Here is a tiny trained network, its code and every weight. The questions are about switching its units off for an input and a target symbol, where a switched-off unit gives its printed mean instead of its output.

import numpy as np


def w(rows, s, z=0):
    codes = np.array(rows[::2]) - 128.0
    scale = np.full(codes.shape[1], s)
    scale[-1] = z or s
    return codes * scale


def norm(h):
    return h / np.sqrt((h * h).mean(-1, keepdims=True) + 1e-5)


def f(y):
    return np.maximum(y, 0)


def softmax(a):
    e = np.exp(a - a.max(-1, keepdims=True))
    return e / e.sum(-1, keepdims=True)


def log_softmax(a):
    a = a - a.max(-1, keepdims=True)
    return a - np.log(np.exp(a).sum(-1, keepdims=True))


def net(x, mask):
    ids = ['ΔΘΣΨΩβγεζηλμξπτφ'.index(c) for c in x.split()]
    T = len(ids)
    res = E[ids] + P[:T]
    u = 0
    for l in range(2):
        r = norm(res)
        for j in range(3):
            rows = slice(3 * j, 3 * j + 3)
            q, k, v = (r @ M[l][rows].T for M in (Q, K, V))
            z = softmax(np.where(np.tri(T) > 0, q @ k.T / 3**0.5, -1e9)) @ v
            o = O[l][rows]
            res = res + np.where(mask[u + j], z, o[:, -1]) @ o[:, :-1]
        u += 3
        y = f(norm(res) @ A[l][:, :-1].T + A[l][:, -1])
        res = res + np.where(mask[u : u + 16], y, B[l][:, -1]) @ B[l][:, :-1]
        u += 16
    return log_softmax(norm(res)[-1] @ U[:, :-1].T + U[:, -1])


Q, K, V, O, A, B = {}, {}, {}, {}, {}, {}
E = w([
[128,122,90],'Δ',
[50,117,127],'Θ',
[128,122,89],'Σ',
[44,149,128],'Ψ',
[92,155,99],'Ω',
[89,70,164],'β',
[211,73,140],'γ',
[67,87,151],'ε',
[86,83,163],'ζ',
[103,154,129],'η',
[167,164,67],'λ',
[177,50,192],'μ',
[114,157,137],'ξ',
[184,133,137],'π',
[141,97,164],'τ',
[218,74,255],'φ',
],0.0066)
P = w([
[41,133,130],'0',
[185,188,206],'1',
[8,105,80],'2',
[191,210,205],'3',
[1,95,86],'4',
[182,211,188],'5',
[8,87,84],'6',
[178,211,183],'7',
[11,84,87],'8',
[185,213,173],'9',
[13,85,89],'10',
[183,231,171],'11',
],0.00093)
Q[0] = w([
[124,70,111],'0.h1',
[103,209,230],'0.h1',
[46,173,144],'0.h1',
[122,13,215],'0.h2',
[99,113,198],'0.h2',
[90,169,4],'0.h2',
[218,82,117],'0.h3',
[102,32,159],'0.h3',
[62,189,104],'0.h3',
],0.004)
K[0] = w([
[1,110,122],'0.h1',
[200,162,200],'0.h1',
[210,142,201],'0.h1',
[202,37,135],'0.h2',
[96,53,196],'0.h2',
[90,140,33],'0.h2',
[239,92,152],'0.h3',
[142,185,128],'0.h3',
[77,98,77],'0.h3',
],0.0042)
V[0] = w([
[55,133,116],'0.h1',
[111,100,189],'0.h1',
[202,152,184],'0.h1',
[98,131,73],'0.h2',
[62,135,200],'0.h2',
[46,253,170],'0.h2',
[171,209,161],'0.h3',
[62,84,91],'0.h3',
[182,102,190],'0.h3',
],0.0032)
O[0] = w([
[134,217,190,209],'0.h1',
[88,139,110,188],'0.h1',
[224,119,108,66],'0.h1',
[231,112,146,133],'0.h2',
[198,6,96,250],'0.h2',
[168,154,76,228],'0.h2',
[55,55,132,76],'0.h3',
[207,73,129,209],'0.h3',
[78,147,46,81],'0.h3',
],0.0014,0.0017)
A[0] = w([
[46,229,149,146],'0.n1',
[108,144,126,199],'0.n2',
[59,117,126,241],'0.n3',
[245,121,144,19],'0.n4',
[78,76,166,145],'0.n5',
[207,101,168,192],'0.n6',
[140,72,76,67],'0.n7',
[108,83,179,128],'0.n8',
[195,197,153,5],'0.n9',
[175,95,52,87],'0.n10',
[141,102,200,179],'0.n11',
[90,3,185,171],'0.n12',
[97,198,165,197],'0.n13',
[76,141,98,151],'0.n14',
[221,120,101,175],'0.n15',
[116,117,102,80],'0.n16',
],0.004,0.0013)
B[0] = w([
[188,138,91,245],'0.n1',
[196,113,68,176],'0.n2',
[212,104,121,243],'0.n3',
[95,136,135,152],'0.n4',
[185,200,165,216],'0.n5',
[144,86,93,178],'0.n6',
[14,103,186,134],'0.n7',
[76,217,63,190],'0.n8',
[125,1,165,139],'0.n9',
[88,174,207,145],'0.n10',
[69,207,1,192],'0.n11',
[152,250,123,252],'0.n12',
[213,41,58,200],'0.n13',
[216,64,168,194],'0.n14',
[74,189,116,158],'0.n15',
[131,48,53,132],'0.n16',
],0.0019,0.003)
Q[1] = w([
[41,156,79],'1.h1',
[81,2,89],'1.h1',
[178,101,105],'1.h1',
[182,185,142],'1.h2',
[89,134,120],'1.h2',
[164,208,117],'1.h2',
[123,25,167],'1.h3',
[128,169,160],'1.h3',
[64,188,162],'1.h3',
],0.0081)
K[1] = w([
[19,115,150],'1.h1',
[90,1,60],'1.h1',
[173,130,75],'1.h1',
[236,171,192],'1.h2',
[87,153,120],'1.h2',
[203,130,118],'1.h2',
[95,128,106],'1.h3',
[209,134,171],'1.h3',
[162,183,170],'1.h3',
],0.0071)
V[1] = w([
[174,159,215],'1.h1',
[115,4,155],'1.h1',
[40,229,209],'1.h1',
[163,209,203],'1.h2',
[238,109,200],'1.h2',
[141,142,114],'1.h2',
[214,172,113],'1.h3',
[69,118,3],'1.h3',
[234,119,140],'1.h3',
],0.0035)
O[1] = w([
[158,184,58,115],'1.h1',
[100,185,253,1],'1.h1',
[220,154,140,246],'1.h1',
[208,73,142,169],'1.h2',
[67,47,80,68],'1.h2',
[157,163,129,145],'1.h2',
[203,172,100,167],'1.h3',
[43,109,60,165],'1.h3',
[209,87,116,103],'1.h3',
],0.0028,0.0026)
A[1] = w([
[95,178,53,114],'1.n1',
[5,35,184,60],'1.n2',
[183,72,109,255],'1.n3',
[53,190,49,7],'1.n4',
[51,195,74,61],'1.n5',
[106,3,79,162],'1.n6',
[187,133,105,193],'1.n7',
[61,51,165,146],'1.n8',
[120,66,81,145],'1.n9',
[173,117,146,73],'1.n10',
[73,213,155,171],'1.n11',
[224,42,153,142],'1.n12',
[23,152,208,105],'1.n13',
[180,146,173,122],'1.n14',
[135,153,132,103],'1.n15',
[104,49,248,191],'1.n16',
],0.0039,0.0014)
B[1] = w([
[107,149,172,225],'1.n1',
[122,118,255,145],'1.n2',
[103,89,119,242],'1.n3',
[99,151,106,191],'1.n4',
[98,104,126,191],'1.n5',
[56,85,159,163],'1.n6',
[120,96,144,251],'1.n7',
[139,151,237,140],'1.n8',
[131,84,175,164],'1.n9',
[117,106,105,148],'1.n10',
[172,158,135,196],'1.n11',
[96,57,164,200],'1.n12',
[185,96,93,173],'1.n13',
[145,113,90,173],'1.n14',
[136,136,72,142],'1.n15',
[118,204,114,155],'1.n16',
],0.0039,0.0025)
U = w([
[57,104,197,2],'Δ',
[61,166,232,52],'Θ',
[50,105,198,12],'Σ',
[14,233,96,238],'Ψ',
[13,84,56,93],'Ω',
[154,174,209,90],'β',
[95,61,175,38],'γ',
[142,174,202,157],'ε',
[214,206,155,159],'ζ',
[90,51,121,86],'η',
[139,155,48,121],'λ',
[123,79,197,119],'μ',
[106,46,119,119],'ξ',
[117,39,140,93],'π',
[246,42,81,153],'τ',
[210,43,221,180],'φ',
],0.012,0.0038)

Each question gives the input, a string of symbols that net reads in full, and the target symbol t.
The units are the heads (3 rows each of Q, K, V and O) and the neurons (one row each of A and B). Each row of codes is followed by its name. A weight is (code - 128) times the scale printed after its matrix; where a second scale follows, it is the last column's (O, A, B and U).
mask holds one flag per unit, layer by layer, with each layer's heads first. A switched-off unit (its flag False) gives its mean, the last column of its rows in O or B, instead of its output. The means were averaged over made-up inputs and are rounded, as every weight is.
A unit's drop is (log p(t) with every unit on - log p(t) with that unit switched off) / (log p(t) with every unit on - log p(t) with every unit switched off).
unit that matters most: the unit with the biggest drop
k most important neurons: the k neurons with the biggest drops, biggest first
top k neurons in layer l: the k neurons of layer l with the biggest drops, biggest first
which heads matter: for each layer, one digit per head in row order, 1 if its drop is at least 0.15 and else 0, layers parted by /
drop of u: that unit's drop, to one decimal
input τ Ψ λ Ψ λ Ψ τ η, target τ: unit that matters most => 0.n1
input Ψ φ μ τ Ψ Ψ Θ Ψ Ψ Ω, target Ω: top 4 neurons in layer 0 => (0.n12 0.n5 0.n13 0.n8)
input Ψ Ψ ζ τ η Ω Ψ λ τ ε, target τ: top 2 neurons in layer 0 => (0.n12 0.n5)
input τ τ Ω ζ Ψ τ Ω Ψ λ τ Ψ β, target τ: which heads matter => 000 / 101
input γ Ψ ζ β, target ζ: 2 most important neurons => (0.n12 0.n1)
input π μ τ β, target τ: top 3 neurons in layer 0 => (0.n12 0.n8 0.n11)
input ζ η π Ψ η Ψ Ψ Ω, target Ω: which heads matter => 000 / 110
input λ Σ τ Θ Ψ τ Ψ Ψ, target τ: which heads matter => 010 / 100
input Ψ λ Ψ τ Ψ Ψ Ψ τ τ ζ, target τ: which heads matter => 000 / 111
input φ Ψ λ Δ τ Ω Ω Ψ τ ε, target τ: which heads matter => 000 / 101
input Ψ τ τ Ψ, target τ: which heads matter => 000 / 000
input Ψ β Ψ Σ Ψ Δ, target Ψ: which heads matter => 000 / 001
input Ψ ξ τ ζ, target τ: top 2 neurons in layer 0 => (0.n12 0.n11)
input Θ τ Ω Ψ Θ Ψ τ Θ, target τ: which heads matter => 001 / 110
input Ψ Θ ζ, target ζ: 2 most important neurons => (0.n12 0.n5)
input ζ Ψ Ψ τ Σ ζ Ψ β, target ζ: top 3 neurons in layer 0 => (0.n13 0.n1 0.n14)
input ζ Ω ζ Ψ, target ζ: 2 most important neurons => (0.n12 0.n11)
input Ψ τ β Θ, target τ: which heads matter => 001 / 000
input Ψ π Ψ Ω τ Ω, target τ: most important neuron => (0.n1)
input Ψ λ τ Ψ Ψ Ψ Ψ Σ, target Ψ: drop of 0.n12 => 0.3
input ζ ζ Σ Ψ, target ζ: drop of 0.n1 => 0.0
input Ψ τ Ψ τ Ψ Ψ τ ζ Ω ε, target ζ: drop of 0.n1 => 0.2
input μ Ψ τ ξ, target τ: drop of 1.h3 => 0.3
